Below is a small trained network, with its code and all its weights. Each question gives an input and a target symbol and asks what happens when units are switched off, that is, made to give their printed mean instead of their output.

import numpy as np


def w(rows, s, z=0):
    codes = np.array(rows[::2]) - 128.0
    scale = np.full(codes.shape[1], s)
    scale[-1] = z or s
    return codes * scale


def norm(h):
    return h / np.sqrt((h * h).mean(-1, keepdims=True) + 1e-5)


def f(y):
    return np.maximum(y, 0)


def softmax(a):
    e = np.exp(a - a.max(-1, keepdims=True))
    return e / e.sum(-1, keepdims=True)


def log_softmax(a):
    a = a - a.max(-1, keepdims=True)
    return a - np.log(np.exp(a).sum(-1, keepdims=True))


def net(x, mask):
    ids = ['ΓΛΞΠητψ'.index(c) for c in x.split()]
    T = len(ids)
    res = E[ids] + P[:T]
    r = norm(res)
    for j in range(2):
        rows = slice(3 * j, 3 * j + 3)
        q, k, v = (r @ M[0][rows].T for M in (Q, K, V))
        z = softmax(np.where(np.tri(T) > 0, q @ k.T / 3**0.5, -1e9)) @ v
        o = O[0][rows]
        res = res + np.where(mask[j], z, o[:, -1]) @ o[:, :-1]
    y = f(norm(res) @ A[0][:, :-1].T + A[0][:, -1])
    res = res + np.where(mask[2:6], y, B[0][:, -1]) @ B[0][:, :-1]
    return log_softmax(norm(res)[-1] @ U[:, :-1].T + U[:, -1])


Q, K, V, O, A, B = {}, {}, {}, {}, {}, {}
E = w([
[173,177,143,160,136,59,94],'Γ',
[131,37,140,182,87,124,130],'Λ',
[125,207,72,24,153,199,82],'Ξ',
[163,139,181,104,90,240,127],'Π',
[107,77,140,108,86,120,2],'η',
[100,138,97,169,104,124,182],'τ',
[70,134,178,151,172,137,114],'ψ',
],0.0068)
P = w([
[214,75,91,232,203,144,116],'0',
[149,152,88,174,123,168,117],'1',
[104,149,121,140,128,119,152],'2',
[81,152,125,97,87,110,163],'3',
[81,176,133,84,42,101,159],'4',
[78,206,92,58,2,106,129],'5',
],0.0043)
Q[0] = w([
[155,87,154,186,232,127,183],'H0',
[163,139,126,31,161,189,173],'H0',
[127,182,204,201,83,154,186],'H0',
[155,117,130,158,96,65,156],'H1',
[80,188,91,86,42,144,168],'H1',
[145,145,149,87,2,142,26],'H1',
],0.0082)
K[0] = w([
[229,116,130,243,230,166,98],'H0',
[207,218,78,205,101,28,122],'H0',
[9,173,174,191,139,134,88],'H0',
[61,149,85,70,160,194,192],'H1',
[32,199,219,103,85,75,145],'H1',
[50,156,96,57,2,79,123],'H1',
],0.0059)
V[0] = w([
[44,59,21,138,116,122,128],'H0',
[130,175,134,132,167,35,42],'H0',
[65,150,167,93,188,121,133],'H0',
[181,162,62,61,81,168,85],'H1',
[219,132,116,97,103,35,111],'H1',
[127,70,225,98,152,144,3],'H1',
],0.0067)
O[0] = w([
[121,124,173,57,213,56,146,97],'H0',
[85,97,94,109,156,251,59,252],'H0',
[133,185,142,253,191,133,61,202],'H0',
[163,67,52,126,157,60,82,43],'H1',
[198,29,180,86,96,163,110,109],'H1',
[77,137,198,130,44,30,37,147],'H1',
],0.0067,0.0022)
A[0] = w([
[99,115,177,112,127,92,40,184],'N0',
[149,162,91,112,202,125,218,3],'N1',
[10,214,170,254,196,156,108,96],'N2',
[145,77,171,107,138,95,175,128],'N3',
],0.0081,0.0028)
B[0] = w([
[55,111,135,105,141,118,155,170],'N0',
[82,104,104,138,121,153,206,151],'N1',
[122,253,156,204,149,139,62,250],'N2',
[155,152,128,143,171,145,98,138],'N3',
],0.014,0.013)
U = w([
[150,92,117,102,63,255,62,29],'Γ',
[209,111,234,77,206,118,129,120],'Λ',
[156,81,30,148,224,85,48,10],'Ξ',
[182,127,130,150,31,51,145,154],'Π',
[16,91,183,63,109,82,102,166],'η',
[89,118,103,140,162,167,241,175],'τ',
[101,234,154,184,151,152,75,233],'ψ',
],0.0083,0.0011)

Each question gives the input, a string of symbols that net reads in full, and the target symbol t.
The units are the heads (3 rows each of Q, K, V and O) and the neurons (one row each of A and B). Each row of codes is followed by its name. A weight is (code - 128) times the scale printed after its matrix; where a second scale follows, it is the last column's (O, A, B and U).
mask holds one flag per unit, heads first, then neurons. A switched-off unit (its flag False) gives its mean, the last column of its rows in O or B, instead of its output. The means were averaged over made-up inputs and are rounded, as every weight is.
A unit's drop is (log p(t) with every unit on - log p(t) with that unit switched off) / (log p(t) with every unit on - log p(t) with every unit switched off).
The circuit of an input: a set's keep is (log p(t) with only the set's units on - log p(t) with every unit switched off) / (log p(t) with every unit on - log p(t) with every unit switched off). Starting from all 6 units, units are removed one at a time, each time the one whose removal leaves the highest keep (on an exact tie, the one counted first), for as long as the keep stays at least 0.8.
circuit, biggest first: the units of the circuit, biggest drop first
most important unit: the unit with the biggest drop
k most important neurons: the k neurons with the biggest drops, biggest first
which heads matter: for each layer, one digit per head in row order, 1 if its drop is at least 0.15 and else 0, layers parted by /
input Γ Γ Π τ η, target η: circuit, biggest first => N2
input η τ Π Γ, target τ: which heads matter => 11
input ψ η τ Λ Λ Π, target τ: circuit, biggest first => N2; H1
input Γ ψ η Π, target η: which heads matter => 01
input Λ Π η Λ, target η: which heads matter => 11
input ψ η Γ Γ Γ, target Γ: which heads matter => 11
input Γ Γ Γ Γ, target Γ: circuit, biggest first => H1; H0; N2
input Γ τ Ξ Λ, target τ: 2 most important neurons => N2; N1
input Π τ Ξ, target τ: which heads matter => 00
input η τ Γ τ Π, target τ: which heads matter => 01
input η τ Γ Γ, target τ: circuit, biggest first => H1; N2
input Λ Π Γ Γ, target Π: which heads matter => 10
input Γ Ξ Π, target Γ: circuit, biggest first => N2; H0
input Γ Γ τ, target τ: circuit, biggest first => N2; H1
input Π τ Λ, target τ: circuit, biggest first => H0; H1; N2
input Γ η Λ, target η: which heads matter => 01
input Ξ η Γ τ Ξ, target τ: circuit, biggest first => H1; N2
input Γ Γ Γ Γ Ξ, target Γ: circuit, biggest first => N2; H1
input Γ Ξ η Ξ, target η: most important unit => H1
input ψ Γ Γ η Γ, target η: circuit, biggest first => H1; N2
input ψ Ξ Γ Π, target Γ: most important unit => N2
input Γ τ Π Γ Λ, target Π: circuit, biggest first => N2; H0
input η Π Π η Γ, target η: circuit, biggest first => N2; H1
input τ η Γ Γ Ξ, target Γ: which heads matter => 01
